[128 = 0]

[133 101 123 137 125 124 120 132 131 130 119 129 130 121 147 123 107 124
 138 116 150 123 109 124 124 158 148 152 129 130 115 141 137 129 117 129
 130  93 141 139 131 129 123 125 133 130 135 120 139 141 120 101 131 119
 140 123 128 107 139 110 126 131 140 161 121 123 126 130 133 120 140 140
 134 126 120 130 125 146 130 113 143 133 112 145 126 145 119 131 125 124
 166 131 125 134 149 114 145 128 116 119 149 103 111 127 103 131 130 122
 136 117  94 133 116 158 118 131 116 127 134 133 124 104  87 138 136 122
 124 129 137 128 125 127 118 112 122 134 152 131 146  74 111 135 113 138
 124 116 130 128 131 130 129 122 124 129 122 120 130 106 140 133 134 141
 135 127 102 132 132 122 144 115 123 126 127 146 143 132 125 120 134 149
 145 127 110 108 129 128 136 121 141 129 136 113 127  99 127 111 125 132
 128 119 133 126 133 112 122 133 131 117 142 129 135 125 134 124 148 130
 137 146 133 134 129 140 166 139 128 146 131 119 129 157 121 134 103 124
 134 120 127 133 123 128 186 146]
T:[10]
[133 129 134 109 113 125  75 137 122 153 133 161  73 111 131 133 105 109
  96 128 119 124 136 138 138 139 160 124 130 118 117 166 108 135 122 171
 119 138 123 128 107 133 121 136 110 136 134 128 123 132 110  93 115 108
 129 172 127 130 130 154 135 127 105  95 129 131 135 119 117 128 136 126
 143 113 112 141 131 100 138 103 121 121 120 137 124 130  90  88 143 131
 123 124 118 132 131 118 128 123 119 123 105 118 128 144 142 123 135 123
 140 120 106 125 126 171 113 141 103 136 136 131 141 107 115 136 149 148
 122 131 134 130 157 149 139 126 129 118 160 141 138 130  92 141 136 108
 117 136 136 148 161  96 151 127 119 146 115 136 111 115  78 138 142 140
 113 129 118 138 112 129 126 129 117 133 129 142 125 119 133 127 129  79
 148 131 138 125 124 146 123 146 130 134 139 120 130  90 107 103 125 149
 116 118 137 130 110 135 132 131 137 113 150 120 131 131 130 132 123  98
 133 131 124 124 123 141 249 132 145 130 121 149 119 120  86 130 145 125
 144 137 111 140 141 122 134 135]
K:[8]
[143 121 136 100 116 124 104 135 128 142 129 138 100 118 121 140 116 114
  98 125 127 129 130 146 142 131 147 122 131 128 117 160 122 118 115 152
 132 129 142 129 119 134 112 127 122 134 129 132 114 135 110 114 116 114
 127 150 131  96 137 149 136 124 104 106 124 144 126 123 109 125 132 122
 124 118 119 121 134 113 146 108 118 128 130 153 138 122 112 103 140 132
 130 121 119 133 127 117 122 138 119 125 122 121 133 126 130 123 128 125
 135 132 134 127 118 164 119 137 112 130 130 130 131 107 118 127 138 133
 113 131 124 135 161 154 132 132 140 123 159 145 141 115 113 132 131  98
 123 142 143 132 155  87 132 131 118 120 114 121 108 124 103 145 131  91
  78 125 133 141 113 120 140 129 116 132 135 131 124 123 125 134 127  88
 139 125 142 131 132 140 126 136 135 130 120 117 125 108 125 105 121 126
 123 123 159 129 116 147 128 131 135 125 149 125 126 132 139 169 109 124
 123 121 126 128 142 137 210 129 133 121 125 128 131 131 120 126 148 116
 143 141 110 136 134 127 137 131]
K:[8]
[132 156 100 124 108 127  84 130 113 150 129 137 122 114 123 143  99 148
  95 145 118 133 136 148 128 138 157  99 128 129 112 152 135 140 108 148
 120 123 135 128 128 128 118 123 121 134 129 113 139 141  94 110 140 133
 131 109 135  98 106 106 129 122 126 146 120 114 133 132 122 120 138 125
 132 117 131 111 134 100 130 100 133 117 116 135 141 133 134  94 147 139
 149 124 107 125 135 118 118 142 111 109  82 118  86 128  99 129 142 140
 150 118  94 108 136 192 106 129 111 128 110 122 117  99 108 130 184 144
 103 134 143 127 126 132 158 108 120 119 157 112 144 130  97 147 133 119
 122 144 124 127 131 146 161 123 123 141 128 124 147 103 106 133 128 109
 104 124 128 135 128 136 124 144 121 128 134 137 137 130 127 123 137 128
 167 136  84 135 125 119 126 141 110 127 123 136 130 114 110  84 122 122
 140 134 117 137 126 121  97 145 137 127 152 113 120 125 135 123 160 129
 152 134 138 135 139 136 205 144 110 130 137 140 118 135 109 133 139 135
 149 105 128 145 130 123 186 136]
T:[10]
[127 129 141 111 129 133  91 140 122 146 135 157  78 123 137 128 117 104
  96 133 121 117 148 143 133 133 156 128 127 141 127 158 117 125 124 174
 117 133 117 132 120 125 116 128 125 133 137 127 117 132 121 118 120 124
 122 158 135 117 140 177 132 128 114  97 123 152 135 117 132 115 137 122
 116 116 129 118 142 118 122  99 121 163 119 136 129 112  90  70 162 123
 131 117 140 140 141 106 115 128 128 133 126 111 125 138 131 123 124 122
 127 128 125 125 115 131 146 126 128 130 129 112 139 127 129 114 144 146
 126 128 145 145 157 147 132 144 127 108 147 140 155 139  97 115 138 114
 114 125 136 118 149 118 148 133 123 129 119 124 106 132 106 135 139 125
  98 129 131 128 109 140 114 139 123 132 101 128 119 125 158 137 130  71
 121 130 148 127 129 147 135 141 125 125 119 120 128 106 108 111 125 119
 125 127 154 125 135 134 127 124 127 125 142 130 122 143 127 121 104 119
 127 122 130 130 128 138 231 128 147 133 122 146 138 133 129 124 128 126
 142 144 104 134 133 120 131 141]
K:[8]
[121 149 113 125 106 131 100 121 112 146 118 136 113 130 121 129 100 126
  94 149 132 131 129 106 136 135 159 121 136 133 130 134 129 141 107 160
 116 124 128 119 121 131 113 133 125 113 130 126 128 135  97 128 131 122
 125  88 141 114  99 112 128 106 138 115 119 118 141 120 118 121 139 115
 117 129 132 118 135 111 122 108 140 123 124 133 137 128 136 111 149 126
 164 143 119 139 130 110 126 133 131 107  66 128 124 108 126 121 130 132
 132 102  99 105 128 148 109 130 122 124 113 126 133 139 113 123 159 134
 116 131 131 127 142 138 144 113 131 112 139  97 161 137 110 145 132 118
 131 124 139 130 136 141 156 118 118 131 136 128 124 115  98 139 142 125
 107 133 138 138 120 123 125 149 117 129 124 146 132 120 137 135 120 118
 187 125 109 124 129 124 112 148 103 111 136 112 124 133 115 124 130 126
 138 125 115 132 121 132  97 112 128 121 153 118 133 128 113 139 132 128
 133 128 108 130 138 123 205 122 125 128 140 148 105 143  95 139 157 134
 158 126 172 134 142 127 146 129]
T:[12]
[132 113 142 117 131 131 114 138 134 128 127 132  99 116 134 112 125 124
 112 133 127 119 158 143 127 127 142 135 128 114 114 139 124 132 128 142
 127 125 133 117 101 131 129 126 132 126 123 151 115 108 142 141 126 122
 131 150 121 137 137 151 127 138  96  92 130 142 128 128 123 128 115 141
 133 141 137 128 128 107 121 122 124 122 136 136 116 114 128 137 150 124
 123 131 138 138 125 123 117 131 127 135 127 117 135 135 134 126 123 118
 135 128 156 127 130 136 124 139 121 132 126 154 128 136 127 131 124 135
 127 132 132 134 143 148 132 161 134 143 115 146 129 133 107 118 134 115
 122 136 129 133 141 100 131 134 132 126 119 133 126 127 115 133 138 123
 122 128 116 120 121 122 125 136 129 123 135 127 125 131 135 135 128  94
 113 120 128 134 124 136 121 123 133 116 119 119 127 144 131 122 122 134
 124 125 146 131 145 141 139 114 129 116 126 138 129 127 129 126 100 125
 121 117 122 109 130 126 175 131 135 126 121 143 148 139 125 121 127  98
 129 150 116 129 132 137 120 145]
K:[11]
[115 141 112 126 101 110  99 133 113 145 133 118 104 127 105 133  91 108
 105 138 125 136 124 136 124 142 165 115 128 131 121 140 135 130 105 120
 124 127 139 140 129 134 125 127 120 138 126 129 154 129 106 112 117 121
 142 105 141 104 110 115 133 128 127 141 121 108 137 128 100 122 125 129
 132 117 133 128 122 120 118 102 131 124 109 145 133 132 126 139 137 133
 162 117 116 104 133 130 114 138 114 118 104  91 114 134 109 112 138 124
 129 125  93 121 108 169  98 119 116 124 124 131 148 114 114 142 163 128
 113 119 121 132 139 135 140 117 131 134 160 114 143 134  87 145 126 124
 124 128 130 137 122 137 159 115 123 141 134 127 114 114 103 138 125 122
 119 122 123 135 119 129 123 152 122 137 130 146 139 138 139 137 125 128
 178 125  84 130 134 123 131 139 118 128 117 138 125 107 129  99 127 119
 134 126 125 137 123 123 101 132 145 121 130 116 130 123 136 129 148 127
 140 132 143 133 137 132 193 144 121 119 128 131 118 141 106 137 136 128
 158 109 126 126 133 112 179 131]
T:[10]
[114 182 100 123 101 125  76 137 108 159 140 141 112 126 123 148  85 132
  78 152 124 130 157 114 136 125 164  98 140 139 120 141 143 143  98 164
 102 122 134 109 138 135 102 138 121 117 129 137 152 135  97 128 148 123
 129  76 154  86  85 117 131 131 149 128 120  97 126 122 126 120 141 111
 121 127 137 103 145  65 145 102 126 125 114 124 128 114 141  97 180 138
 201 120 100 122 112 108 128 136 124  64  41 116 102 120  82 127 137 104
 126 112  78 107 105 181  93 116 122 128  99 104 121 120 135 123 181 140
 111 126 132 127 130 148 165 125 138  79 150 110 168 129  90 158 136 115
 133 135 130 138 163 164 179 117 114 153 143 120 122  98  77 149 143 139
  96 131 141 128 125 156 106 169 118 139 135 146 142 137 150 144 121 109
 208 129  82 161 124 118 127 146 102 120 140 147 127 130 100  69 123 119
 145 141 102 123 121 125  65 102 130 138 156 107 136 134 131 133 145 129
 146 128 132 107 143 120 225 132 104 127 147 160 107 159  91 135 124 147
 173 106 146 128 132 121 184 117]
T:[12]
[123 155 135 123 115 132 112 122 109 107 134 128 123 126 113 125 126 168
 100 114 129 112 126 108 156 157 153 131 145 127 133 139 120 132 143 149
 100 128 130 156 116 125 125 130 128 153 114 134 135 139  98  98 140 133
 126  97 135 115 130 137 201 121 119 147 124 131 179 114 155 140 126 119
 112 129 111 104 128 153 132 128 136 143 100 146 104 115 104  80 159 116
 128 138 114 140 122 106 148 123 134 123 157  95  95 118 123 126 128 132
 126 125 102 111  89  99 119 108 106 118 123 110 127 144 152 130 134 130
 140 105 133 126 154 118 107 175 134 116 130 132 132 158 125 129 137 127
 129 123 120 127 111 160 126 101 130 129 130 136 120 129 118 128 153 133
 138 116 124 143 123 133 114 130 108 123  75 139 128 161 156 129 133 143
 140 127 112 124 140 125 127 117 133 119 142 139 126  96 116  95 116 120
 136 124 134 128 146 115 104 124 111 126 136 143 138 133 123 104 126 129
 146 124 125 127 148 158 209 104 147 123 121 157 143 139 136  82 131 125
 131 129 126 126 137 124 180 162]
T:[12]
[123 175 105 143  99 121  80 127  96 166 135 152  91 122 106 153  89 112
  60 153 124 120 148  98 133 130 177 113 125 137 123 141 137 136  92 182
 109 125 134 104 111 142 102 134 112 121 149 127 128 134 105 124 134 120
 128  83 148  97  95 112 139 135 140 109 122 115 150 114 111 110 139 118
 137 125 129 116 142  74 133  92 131 115 116 127 133 117 109  97 162 132
 180 132 109 141 106 111 130 135 127  93  42 133 125 116  62 122 134 136
 137 111  91  99 115 183  94 121 152 127 103 115 121 109 110 123 176 136
 118 123 129 118 155 151 164 121 135 105 152 120 180 138  67 141 142 115
 122 131 135 138 150 150 170 121 104 131 139 125 127 106  77 147 126 135
  99 133 141 148 115 133 118 175 121 134  77 152 148 120 130 143 128 106
 203 136  95 135 124 123 122 133  99 115 127 134 126 121 104  66 132 115
 135 118 103 145 122 145  75 117 137 122 163 106 125 128 124 138 134 127
 152 126 134 138 146 115 252 148 113 125 144 159 104 145  74 143 140 146
 183 122 135 138 140 132 170 134]
T:[12]
[128  57 144 134 163 131 133 134 128 112 124 121 143 116 111 111 130 120
 131  94 136 111  73 120 115 173 145 141 125 118 122 131 129 111 122 104
 139 126 116 187 118 125 139 107 132 147 127 112 131 147 137  75 144 129
 139  58 105 125 187  95 115 130 126 200 131 143 147 123 142 143 141 139
 124 134 118 141 113 206 136 139 158 145  70 176 136 152  99 147  96 104
  80 112 124 134 175 116 134 124 123 146 237  66 107 136 141 116 134 112
 151 129 124 116 108 122 150 127 102 112 144 114 124 123 159 144  80 117
 156 115 130 124 127 106  68 137 116 107 141 127  89 161 128 130  85 154
 127 114 120 142 113 134 101 134 120  86 121 137 174 106 190 117 109 128
 152 118  97 130 151  91 143  94 133 130 116  94 151 145 144 102 134 154
  92 116 125 105 140 126 138 114 146 130 132 133 149 102 162 139 121 121
 126 115 151 134 128  86 139 111 110  84 130 127 133 115 139 128 143 119
 128 138 124 135 115 152 133 122 142 128 108 114 151 114 138 122 150 115
 104 115 119 113 130 126 192 158]
T:[10]
[126 125 144 114 119 143 111 142 117 135 131 136 109 125 139 117 145 133
 113 126 139 132 140 144 135 123 132 176 125 141 122 169 120 125 125 167
 137 137 140 121 122 127 131 116 121 121 127 117 115 137 121 117 120 114
 130 195 124 140 130 158 128 123 104  96 131 131 141 131 120 119 129 126
 130 118 127 124 136 129 118 112 119 121 134 123 137 132 111  93 141 140
 114 122 119 128 128 127 124 132 126 135 134 129 133 143 144 124 133 124
 132 129 132 140 126 128 137 133 105 130 150 135 130 106 118 128 133 135
 128 135 129 132 162 147 122 110 133 129 163 138 143 129 128 119 132 123
 122 142 131 122 145  94 137 124 123 146 109 140 105 141 103 133 130 127
 110 135 120 129 116 144 131 124 138 137 143 133 109 120 139 124 125  88
 119 115 149 138 121 146 129 148 133 129 126 107 126 100 124 130 123 119
 131 145 141 127 127 140 144  73 140 128 134 137 132 135 131 130 104 125
 122 131 124 121 122 140 183 125 136 118 125 129 140 127 118 122 126 123
 137 160 104 127 140 118 114 128]
K:[11]
